What can hang from each mark:
K_840: K_558 K_757 K_959
K_661: K_558 K_840 K_868
K_558: K_797 K_840 K_959
K_959: K_271 K_558 K_661 K_757 K_797
K_863: K_868
K_271: K_959
K_757: K_661 K_797 K_802 K_840
K_802: K_757
K_868: K_215 K_271 K_797 K_863
K_797: K_271 K_558 K_661 K_863 K_959
K_215: K_757 K_797 K_802 K_840 K_863

Each row was made from one small tree. Brackets hold a mark, then the marks that hang from it, in the order of their numbers. Every link used is in the known rows. Write each row's tree.
Known rows:
(K_661 (K_558 (K_959 K_271)) (K_840 K_757)): [  72 -125 -116 -317   16   90 -153  -72  166  214  107  354    6  -79
  -25 -406  176   16  -34 -189  -50  112   98  -52  -26 -111  365 -129
 -236   39 -272  -36 -156  140   53  -31   88  178   84  -67  174 -161
  139  289  -18 -118  156]
(K_271 (K_959 (K_757 (K_661 K_868) K_802 K_840))): [ 104 -285  123    8   20   60   52   46   28  227  -59  476 -196  229
   44 -262 -106   68  -51 -369   55  180   -9   10   40  -48  267  -80
 -109  -53 -151   22 -292   10 -162 -159   -1  138  146 -216  -30 -162
  163  171  108  -33  144]
(K_661 (K_840 K_558 (K_959 K_757)) (K_868 K_863)): [ 168 -173  -46 -234  119  158  101  -37   68  199    4  474  171    3
  -64 -237  131   88  -93 -138  -41    6   83   82   12 -220  247 -118
 -174  -99 -201   12  -55   57  -47  -52  196  165   49 -100  196 -332
   71  115   56  -94  149]
(K_959 (K_757 K_802 K_840)): [ 111 -105    6   88    4  129   -1  -13    6  160    4  409 -145  214
   -4 -322  -65  -11  -92 -280   87  168  -74   33   -2 -138  265 -118
    3  -44  -60  -78 -270    3  -94   -5  -39  132  118 -176    0  -42
  146   15   91   -4   51]
(K_840 K_558 K_757 K_959): [ 183 -174 -147 -218   10  217  -26 -129    8  224 -171  154  191   48
  -44 -344   92   83  -95 -123 -108   61   60   88  -95 -196  276 -119
  -48  -70  -46 -215 -130   43  -64 -121   63  161   57 -146  167 -135
  133   38   66  -19  107]
(K_215 (K_840 (K_558 K_797))): [ 156 -243  -86 -141  -43  131   -1 -140   47  212  -15  245  159  -76
  -75 -255  -72   -1  -57  -99    8   84   64  -10  -62 -241  335 -142
   42   58  -63 -133 -133  122  -56  -39  -31  173   60 -191  137   25
  119  113   37  -92  114]
(K_661 (K_558 K_959) K_840 (K_868 K_215 K_271 K_797)): [  47 -160  -71  -57   38  105   14 -199  252  239   42  421   -8  -39
  -58  -61  194  -41   81 -240  142   50  249  -76  -23  -38  332  -96
 -253   59 -290  212 -143  278  -33  -38  213  208  158  159  -30 -191
   53  252   -3 -209   62]
(K_863 (K_868 (K_215 K_802) K_271 K_797)): [  68   82 -134  103    7  263  -58 -208  106  190  -67  187  -37   49
  -99  -11  140 -136   14 -292  243   90  227  -44 -131 -142  245 -115
  101  -22  -94   55 -223   27  -98  -71  -31  146  153  183 -143   -4
  101   85  106 -142 -147]
(K_840 K_558 (K_757 K_661 (K_797 K_271 K_863) K_802)): [ 143 -397 -135 -337   17  163  -52  -62   14  225 -173  357   29  176
   82 -174   82   46  -15 -341   58   84   84   45  -55 -171  350  -69
   32  -98    2   22 -254  138   12 -252 -173  195   71 -284  -19  -98
  205   50  143  -42  168]
(K_661 (K_558 (K_797 K_271 K_863) K_840 K_959) K_868): [  12 -247 -100 -465   19  -16  199  -76  177  205  218  181   45 -157
  -57  -33   66  -40    6 -166  -60   88  156 -142  -53 -124  443 -124
 -305  105 -259   88  -40  356  150  -41  123  200  104   60  153 -162
   62  606   29 -284  203]
(K_868 (K_215 K_802) (K_797 K_271 K_558) K_863): [ -12  -96 -171   60   60  181 -133 -157  140  173 -115  236  -27   80
 -121  201  153 -142   28 -247  342   64  232  -58 -150 -198  234  -99
  110  -74  -87  147 -208  236   19 -216   67  164   71  228 -102  -16
   75  147  158 -154  -83]
(K_757 K_661 (K_797 (K_558 K_840 K_959))): [  19 -270 -182 -270  -30   86  -10  -65  109  227  -62  268 -250   39
   16 -233  -28   17   44 -320   61  121  128  -51  -39  -84  312  -91
 -160   53  -63  -71 -298  354  -23 -102  -33  156  132 -157   29  -80
  127  176   19 -186  193]
(K_959 (K_797 K_271 (K_558 (K_840 K_757)))): [  16 -136 -187 -211    3   43  -95  -51   66  162   88  140  -98   64
    6 -202  129  -53   19 -254   80  101   21 -104 -101 -112  225 -100
  -91   20 -105  -11 -130  174   99 -207   12  138   30   10  112 -101
  114  218   66 -162  155]
(K_757 (K_797 K_863 (K_959 (K_661 K_840))) K_802): [ 111 -284 -122 -242   19   99  -44   11  109  206   -1  443 -114   52
   62 -165  107  -10    4 -360  121   65   60  -24   -1 -133  303  -38
  -11  -31 -130   97 -265  173  107  -94 -137  159   91 -187   73  -21
  160  100  153  -83  106]
(K_868 (K_215 K_757 K_802) (K_797 K_271) K_863): [ -31   85 -116  131   42  233 -122 -132  107  239 -161   14  -43  -69
  -39  126  109 -112  -35 -247  339   93  246  -24 -130 -166  297  -68
   98 -115  -72   74 -180  191   19 -179   47  192  130  248 -167  -69
   63  168  172  -83 -156]
(K_215 K_757 K_802 K_840 K_863): [  12   58  -20  235    8  267 -151  -37  121  350 -126 -119   79  -73
   -7 -148  -80  -46 -126 -260   64  111   60  -55 -204 -160  293  -25
  337   41   29 -278 -191  147   35   42 -228  181   37   28 -109   66
  117  119  105   -8  -62]
(K_863 (K_868 (K_215 K_797 K_802))): [  64  113 -116 -149    8  249 -115  -98   56  272  -65  104    0  -56
  -32 -103   42 -122  -50 -189  174  102  130  -77 -158 -262  261 -115
   77  -43  -43  -74 -244  -35 -128  -47 -132  161  132  165  -85   75
  105   58   76  -85  -73]
(K_802 (K_757 (K_797 K_271 (K_558 K_840) K_863))): [  26 -325 -146   -1  -24   95  -20  -96   79  175  -40  -21  -18   35
   14  -48   -4  -49    8 -187  113   72  181  -87  -97 -108  252  -68
  -66  -24   10   25 -192  266  132 -181 -154  174  106  -77   53   -6
  153  190  139 -296  159]
(K_959 K_558 K_757 K_797): [ 168   15  -53  -98   -1  102 -115 -107   29  132  241  374 -171  139
  -40 -399   84   15  -30 -212   94  130  -15   54   24  -97  174 -155
  -48    7 -135  -82  -54  -96   67 -233   -4  123   81  -93  197 -123
   43   96   10 -119   87]
(K_558 (K_797 K_271 K_661 K_863) (K_840 K_757 K_959)): [  25 -118 -212 -530   30   37  163   49    8  184   54   67   68 -106
    1 -124  122   18  -71 -161  -20  113   98  -97 -136 -205  452 -107
 -129  -43 -116  -32  -85  235   56 -204  147  161   30   80  194 -257
  113  442  166 -152  108]
(K_661 (K_868 K_271 (K_797 (K_558 K_959)) K_863)): [  41 -310  -86  111   67  157  114 -128  203  165  -30  283  -56  144
 -153   -2  178  -47   83 -229   98   69  288  -63  -78  -55  313 -121
 -224   -8  -60  199 -184  245  -74   -7  166  178  118   53  -52 -185
   62  496   72 -225   -1]
(K_802 (K_757 K_661 (K_797 K_558))): [ 127 -410  -64  105  -71  134 -143 -102   24  245 -157  238  -48  111
   -6 -262 -131   43   25 -231   92  120  124   -4  -88 -103  255  -62
  -13  -27   93  -54 -302  123  -24 -196 -219  181  127 -264  -10   -9
  167 -159  114 -197  158]
(K_757 (K_661 (K_868 K_271)) K_797): [ 112 -253   23   78   11  144  -91  -45   97  252  -27  274 -120  172
    6 -212   15   21   61 -262   16   78  151  -13  -14   -7  331  -26
  -70  -26   54   81 -257  110  -82 -210 -110  189  176 -226  -51 -133
  144   30   58 -155  140]
(K_215 K_802 K_840 K_863): [  40   -2  -47  196   15  248 -119  -56  130  294  -65   51   71  -23
  -73 -132  -53  -59 -103 -263   50   99   43  -49 -169 -156  274  -59
  315   66   -6 -234 -210  126   36   10 -203  161   43   -1  -47  123
  124   85   76  -43    7]
(K_558 (K_797 K_863) K_840 (K_959 (K_757 K_661))): [  23  -97 -162 -457   36   -7  271   34   56  126  115  282 -280 -126
  -59 -261  -45   65  -56 -302   13  192   57   -7    0 -143  390 -181
 -212   30 -200 -100 -143  178   48  -30   60  140  111  -13  134 -198
   67  444   20 -162  174]
(K_271 (K_959 (K_661 (K_868 (K_215 K_840) K_863)) K_797)): [ 106 -287    2 -142   -3  132   42  -96   77  257  -25  244  -53  -77
  -54   55   84  -72   23 -353  148   85  128  -20    7  -60  141 -139
  -70  -36 -199  112 -140   41  -83 -212   73  161   93    4   -2 -116
   33  359   41  -83   28]
(K_558 (K_797 (K_271 K_959) K_661) K_840): [  -9  -49 -134 -247  -31  -15   73   21   86  154  122   78 -171 -141
   45 -159    7  -48  -26 -107  102  155  174 -147  -23 -101  453  -99
 -184   22 -139   48 -114  315  -45 -256  133  132   77   46  184 -114
  104  465  127 -246  162]
(K_661 (K_868 (K_215 (K_802 K_757) K_863) K_797)): [  91  -79  -20  301   -4  224    0 -103  126  281 -216   41  160  -95
 -103   32  -40   16  -44 -230  202   96  205    7 -153  -91  267  -65
   -5   -6  -74  -34 -176   32   46  -74  -48  217  141  210 -116   57
   63   72  133 -145  -43]
(K_863 (K_868 (K_215 K_797) K_271)): [  89   50  -94   -1   18  235  -46 -118   89  205  -24  108  -69   41
  -15 -130  114 -147   19 -178  146  103  186  -89 -121 -172  254 -126
  -13  -70   29   53 -236  -37 -237  -31  -88  161  149   92  -97  -12
   98  158   42 -126  -30]
(K_797 K_271 K_558 K_661 K_863 K_959): [  27 -232 -140 -133  101   58  -40  -18  178  190  136  175  -31  244
   20    2  112 -139   23 -141  133   81  152 -142 -182 -212  370  -37
  -30  -62  -21  136 -206  359   92 -298  -22  114    5   68   59  -68
  102  355  238 -238   78]
(K_661 K_558 (K_868 K_271 (K_797 K_959) K_863)): [  57 -218  -36  161   78  155  -45 -139  241  190   37  301  -36  151
 -139   16  206  -71   53 -200  136   51  266  -84  -53 -110  331  -55
  -76  -40 -114  292 -115  169  -26    3  138  184  131   51  -69 -213
   68  371   98 -175   62]
(K_558 (K_797 K_271 K_863) K_959): [  42 -162 -123 -287   18   56  211  -68  102  159  135  129  -16 -104
  -50 -114   34  -41  -16 -156    5  129  140  -67  -85 -119  421 -158
 -184   13  -98   -7 -144  254   87 -149   -6  167  108  -14  133  -13
   96  468  107 -225   80]
(K_959 K_271 (K_558 K_840) (K_797 K_863)): [ 146  -56 -109 -220   -6   83 -193  -43  110   94  266  296  -92   47
  -58 -226  232  -34  -16 -189   93   83  147  -27   34  -65  156 -148
 -156   45 -240  -44  -83   19  185 -168   20  151  144  -41  297  -93
   61  440   -6 -203  134]
(K_863 (K_868 (K_797 K_661 (K_959 K_271)))): [ 130  -14 -110 -149   16  141  -73  -47  128  199  127  359   22   97
  -69 -220  158 -107   16 -139  183  139  208 -100  -90 -195  377  -95
 -190  -69 -101  161 -233   54 -102 -167   73  107  137   33   54  -97
  115  410  168 -180  -37]
(K_215 K_757 K_802 (K_863 (K_868 K_271))): [  55  163  -54  228   29  320  -36  -68  130  269  -39  -73   29   -1
    4 -152   54 -100  -71 -293   55  112  168  -70 -216 -119  275  -50
  248    1   56 -143 -167   33  -39  114 -249  163   63   35 -139  -37
  112  186  123 -106 -107]
(K_757 (K_661 (K_558 K_959)) K_797 K_802): [ 100 -348  -76 -283  -76  147  -92 -117   95  281  -64  496 -158   82
    3 -278  -30   19   -5 -363   39  136   87  -21   -6  -94  406  -84
  -69   51  -81  -56 -298  285  -74  -50 -108  199  133 -260  -35  -64
  167   50   33  -93  170]
(K_959 K_271 K_558 (K_661 K_840) (K_757 K_802) K_797): [ 230 -122    0 -318  -21   24 -226  -13   48   96  338  840 -159  115
  -20 -477  156    9    4 -381  127  118  -28   34  129  -97  179 -128
 -141   62 -328   23  -96 -119   97 -230    7  137   23 -230  305 -195
   87  170    0  -86  132]
(K_868 (K_215 (K_797 (K_959 K_558 K_661)) K_840) K_271): [  84 -147  -15  -27   20  153 -186 -180  174  222   56  236 -193  151
   14 -107   49 -135   86 -357  205   78  167  -82  -67 -198  236  -48
  115   41 -105   70 -200   58  -77 -222  -66  159   55  -22  -46  -51
   49  256   39  -59   40]
(K_215 (K_797 K_558) (K_802 K_757) K_840): [  21 -267  -11  171  -43  185 -217 -109   70  311 -104   35   77   29
  -87 -189 -176  -56  -60 -176  118   85  121 -135 -200 -264  270  -47
  205   68   29 -196 -254  117  -24  -41 -251  189   33  -10  -53  118
  172   54  118 -138   43]

Which tree is each row?
[ 185 -172  -49 -136  -45  100 -246 -105  114  199  154  416   30   28
 -116 -330  101  -76   10 -156  -29  115   98   -6    4 -103  262 -106
  -73   29 -122   -5 -117   36    4 -126  -16  155   82 -179  190  -65
   91  219  -30 -125  124] | (K_959 K_271 (K_661 K_558))
[  96 -321  -41 -120   77  107  -25   18   53  222  -45  416 -134  200
  -48 -143   24   44   28 -274   91  102   60   22  -31 -143  255  -91
  -61 -115   33  136 -208   58  -80 -182  -23  160   85 -175  -35 -248
  104   87   70 -121  122] | (K_959 (K_757 (K_661 (K_868 K_863)) (K_797 K_558)))
[  30  110 -102  213   25  200  -47  -89  138  267 -170  -32   48  -80
    9    8   94  -73   -6 -199  257  132  176  -21 -156  -68  272  -66
   47  -93   25   38 -157  146  -45 -161   -8  188  124  192 -128   -3
   49  199  117  -81  -84] | (K_868 (K_215 K_757 K_863) (K_797 K_271))
[ 191  -74    8  -34   29  128  -47  -64   47  141  118  445    8  182
  -45 -394   14    1  -69 -124   62  124   54   86   37 -167  196 -149
  -97  -67 -123  -69 -168  -45  -98  -87   32  129  111 -264  154 -102
  123  195   26  -68  116] | (K_959 K_271 (K_757 (K_840 K_558)))
[ 128 -162  -50 -102   32  133   11   31   65  226  145  331   11   41
  -47 -126  131  -40  -13 -140   89   84  126  -40  -34 -107  325 -109
 -201  -58  -55  116 -133  100  -11 -124  100  169  102   12   71 -194
   31  267  108 -169   58] | (K_959 (K_797 (K_661 (K_868 K_863))))
[ 147 -216   35 -212  -46   36  -13 -101    8  199  285  717 -104  200
  -11 -292    8  -89   15 -415  130  154  -87  -18   32 -102  181 -108
   34   25 -195   87 -119   38   -3 -133  -60  142   29 -259   46 -151
  103  121   56  -65  135] | (K_959 (K_661 K_558) (K_757 K_802 K_840) (K_797 K_271))
[  95 -243 -131  -99   43   42 -116  -50  161  189   75  417  -75   72
    1 -240   71  -54   53 -251   72   69   50  -64  -71 -163  238  -46
  -62   27 -145   72 -210  193   92 -136  -20  118   24  -98  141  -43
   94   60  103 -147  138] | (K_797 K_558 (K_959 (K_661 K_840)))
[ 192 -398  -28 -351  -30  135  -77  -84   30  296  -92  412  194   88
  -67 -273   89   54  -42 -316 -172   79  -29    8  -69 -149  339  -62
  -96   18 -141  -55 -123   32  -27  -87   66  194   20 -154  104 -229
  130  103   52   10  110] | (K_840 (K_757 K_802) (K_959 (K_661 K_558 K_868)))
[ 117  -66    2  -30   67  175   92   44  106  222  -41  408  -57  203
   40 -264  -51   13  -90 -261  171  135   22    0  -73 -255  258  -78
   90  -64  -30  -60 -221   14 -180  122 -109  159   36 -170  -47  -15
  132  250  115   39  129] | (K_215 (K_797 (K_959 (K_757 K_802 (K_840 K_558)))) K_863)
[  60 -161  -86 -269  -21   64 -272  -34  176  223   85  366 -215   64
   -8 -242   50  -18   16 -264  113  106  157  -85   18 -126  328  -28
  -84   15 -165   43 -235  236   15 -148  -44  165  150 -193   86 -123
  156  212   27 -155  256] | (K_757 (K_661 (K_558 K_840)) (K_797 (K_959 K_271)))
[ 263 -258   53 -229  -10  113 -178  -91   81  211  139  444  166  113
  -94 -302  129   28   22 -199 -115   55  118   42   14  -85  226  -81
 -233   28 -180  -30  -96  -55   39 -323   98  165   95 -207  304 -197
   62  291   14 -128   96] | (K_840 (K_959 K_271 K_558 (K_661 K_868)))
[ 119 -234 -121 -204   22  168  -68 -117  120  250   95  494    0   59
   30 -181  194  -57   60 -313   54   63  176  -85  -63 -103  234  -82
  104  -26  -93  179 -208   95  -19   -2 -206  175  146 -202  -30 -194
  163   24   50 -208  141] | (K_757 (K_661 K_558 K_840) (K_797 (K_863 (K_868 K_271))))
[  96 -327  -88 -203   56   81 -189   17  152  199   15  334 -119  244
  -29 -106   97  -19   42 -239  137   89  176  -60  -89 -145  256  -50
  -11  -82  -20   73 -307  183   33 -264 -159  146  108 -192   67  -41
  180  278  144 -173  133] | (K_757 K_661 (K_797 K_558 K_863 (K_959 K_271)))
[ 212 -245  -41 -263   10  163  -14  -65   -8  197 -110  578   -2  188
  -53 -369  -44   89 -109 -295  -19  103    0  112   -8 -228  300  -99
  -14  -48  -98 -201 -201   80 -145 -146    3  146   33 -247  117 -195
  146  -49   80   -1  166] | (K_840 K_558 (K_959 (K_757 K_661 K_802)))
